Here is a tiny trained network, its code and every weight. The questions are about switching its units off for an input and a class, where a switched-off unit gives its printed mean instead of its output.

import numpy as np


def w(rows, s, z=0):
    codes = np.array(rows[::2]) - 128.0
    scale = np.full(codes.shape[1], s)
    scale[-1] = z or s
    return codes * scale


def norm(h):
    return h / np.sqrt((h * h).mean(-1, keepdims=True) + 1e-5)


def f(y):
    return y / 2 * (1 + np.tanh(0.7978845608 * (y + 0.044715 * y**3)))


def log_softmax(a):
    a = a - a.max(-1, keepdims=True)
    return a - np.log(np.exp(a).sum(-1, keepdims=True))


def net(x, mask):
    res = np.array(x, float).reshape(1, 8) / 4 @ E
    u = 0
    for l in range(4):
        y = f(norm(res) @ A[l][:, :-1].T + A[l][:, -1])
        res = res + np.where(mask[u : u + 4], y, B[l][:, -1]) @ B[l][:, :-1]
        u += 4
    return log_softmax(norm(res)[-1] @ U[:, :-1].T + U[:, -1])


A, B = {}, {}
E = w([
[130,125,126],'x0',
[127,128,125],'x1',
[124,127,126],'x2',
[129,129,128],'x3',
[131,129,126],'x4',
[51,127,108],'x5',
[127,126,127],'x6',
[118,254,121],'x7',
],0.004)
A[0] = w([
[159,1,113,207],'0.n1',
[87,86,136,174],'0.n2',
[148,239,131,248],'0.n3',
[50,148,188,128],'0.n4',
],0.005,0.0013)
B[0] = w([
[11,168,240,251],'0.n1',
[97,178,76,155],'0.n2',
[1,34,180,216],'0.n3',
[212,73,42,138],'0.n4',
],0.0041,0.003)
A[1] = w([
[126,146,222,53],'1.n1',
[92,124,129,141],'1.n2',
[255,151,159,81],'1.n3',
[118,139,179,8],'1.n4',
],0.0089,0.0013)
B[1] = w([
[165,135,19,252],'1.n1',
[229,120,45,185],'1.n2',
[168,255,125,155],'1.n3',
[110,126,90,170],'1.n4',
],0.0047,0.0033)
A[2] = w([
[116,254,94,168],'2.n1',
[92,117,96,151],'2.n2',
[203,159,175,9],'2.n3',
[192,162,169,123],'2.n4',
],0.0073,0.0013)
B[2] = w([
[68,3,164,254],'2.n1',
[252,179,41,191],'2.n2',
[94,192,98,115],'2.n3',
[73,126,42,121],'2.n4',
],0.0043,0.0032)
A[3] = w([
[82,134,69,253],'3.n1',
[68,78,42,62],'3.n2',
[109,69,102,40],'3.n3',
[197,146,253,103],'3.n4',
],0.005,0.00064)
B[3] = w([
[223,98,165,206],'3.n1',
[219,162,4,255],'3.n2',
[182,138,97,186],'3.n3',
[126,253,45,96],'3.n4',
],0.0037,0.0028)
U = w([
[166,95,89,227],'0',
[161,93,91,200],'1',
[1,26,246,219],'2',
[185,106,85,44],'3',
[166,121,76,3],'4',
[135,216,85,67],'5',
],0.0077,0.0026)

Each question gives the input, the list of numbers given to net, and the class t.
The units are the neurons (one row each of A and B). Each row of codes is followed by its name. A weight is (code - 128) times the scale printed after its matrix; where a second scale follows, it is the last column's (A, B and U).
mask holds one flag per neuron, layer by layer. A switched-off neuron (its flag False) gives its mean, the last column of its row in B, instead of its output. The means were averaged over made-up inputs and are rounded, as every weight is.
A unit's drop is (log p(t) with every unit on - log p(t) with that unit switched off) / (log p(t) with every unit on - log p(t) with every unit switched off).
The circuit of an input: a set's keep is (log p(t) with only the set's units on - log p(t) with every unit switched off) / (log p(t) with every unit on - log p(t) with every unit switched off). Starting from the 12 units with the biggest drops (on a tie, the unit counted first), units are removed one at a time, each time the one whose removal leaves the highest keep (on an exact tie, the one counted first), for as long as the keep stays at least 0.8.
circuit, biggest first: the units of the circuit, biggest drop first
most important unit: the unit with the biggest drop
k most important neurons: the k neurons with the biggest drops, biggest first
top k neurons in layer l: the k neurons of layer l with the biggest drops, biggest first
drop when u is switched off: that unit's drop, to one decimal
input [5,-5,-6,4,3,-4,-5,8], class 2: circuit, biggest first -> [2.n1 0.n3]
input [6,-2,6,-7,-6,-8,-7,-6], class 5: top 2 neurons in layer 1 -> [1.n3 1.n2]
input [-5,3,3,6,4,-5,3,8], class 2: top 2 neurons in layer 2 -> [2.n1 2.n2]
input [-3,6,-5,3,3,3,6,7], class 2: most important unit -> 1.n1
input [7,8,4,4,7,-2,3,8], class 2: 2 most important neurons -> [2.n1 1.n1]
input [-2,7,2,3,-7,-6,-8,8], class 2: 4 most important neurons -> [2.n1 0.n3 2.n2 1.n2]
input [-6,-3,2,5,-4,-1,-2,8], class 2: 2 most important neurons -> [2.n1 1.n1]
input [-3,0,3,0,-3,7,7,7], class 2: top 2 neurons in layer 1 -> [1.n1 1.n4]
input [-1,-3,-3,-4,-6,-6,7,-8], class 2: top 2 neurons in layer 0 -> [0.n1 0.n4]
input [-6,7,1,-4,2,-2,5,6], class 2: drop when 2.n1 is switched off -> 1.1
input [6,-2,1,6,-4,0,2,7], class 2: drop when 1.n1 is switched off -> 0.3
input [-1,-6,-6,-7,2,5,-7,8], class 2: drop when 2.n1 is switched off -> 0.4
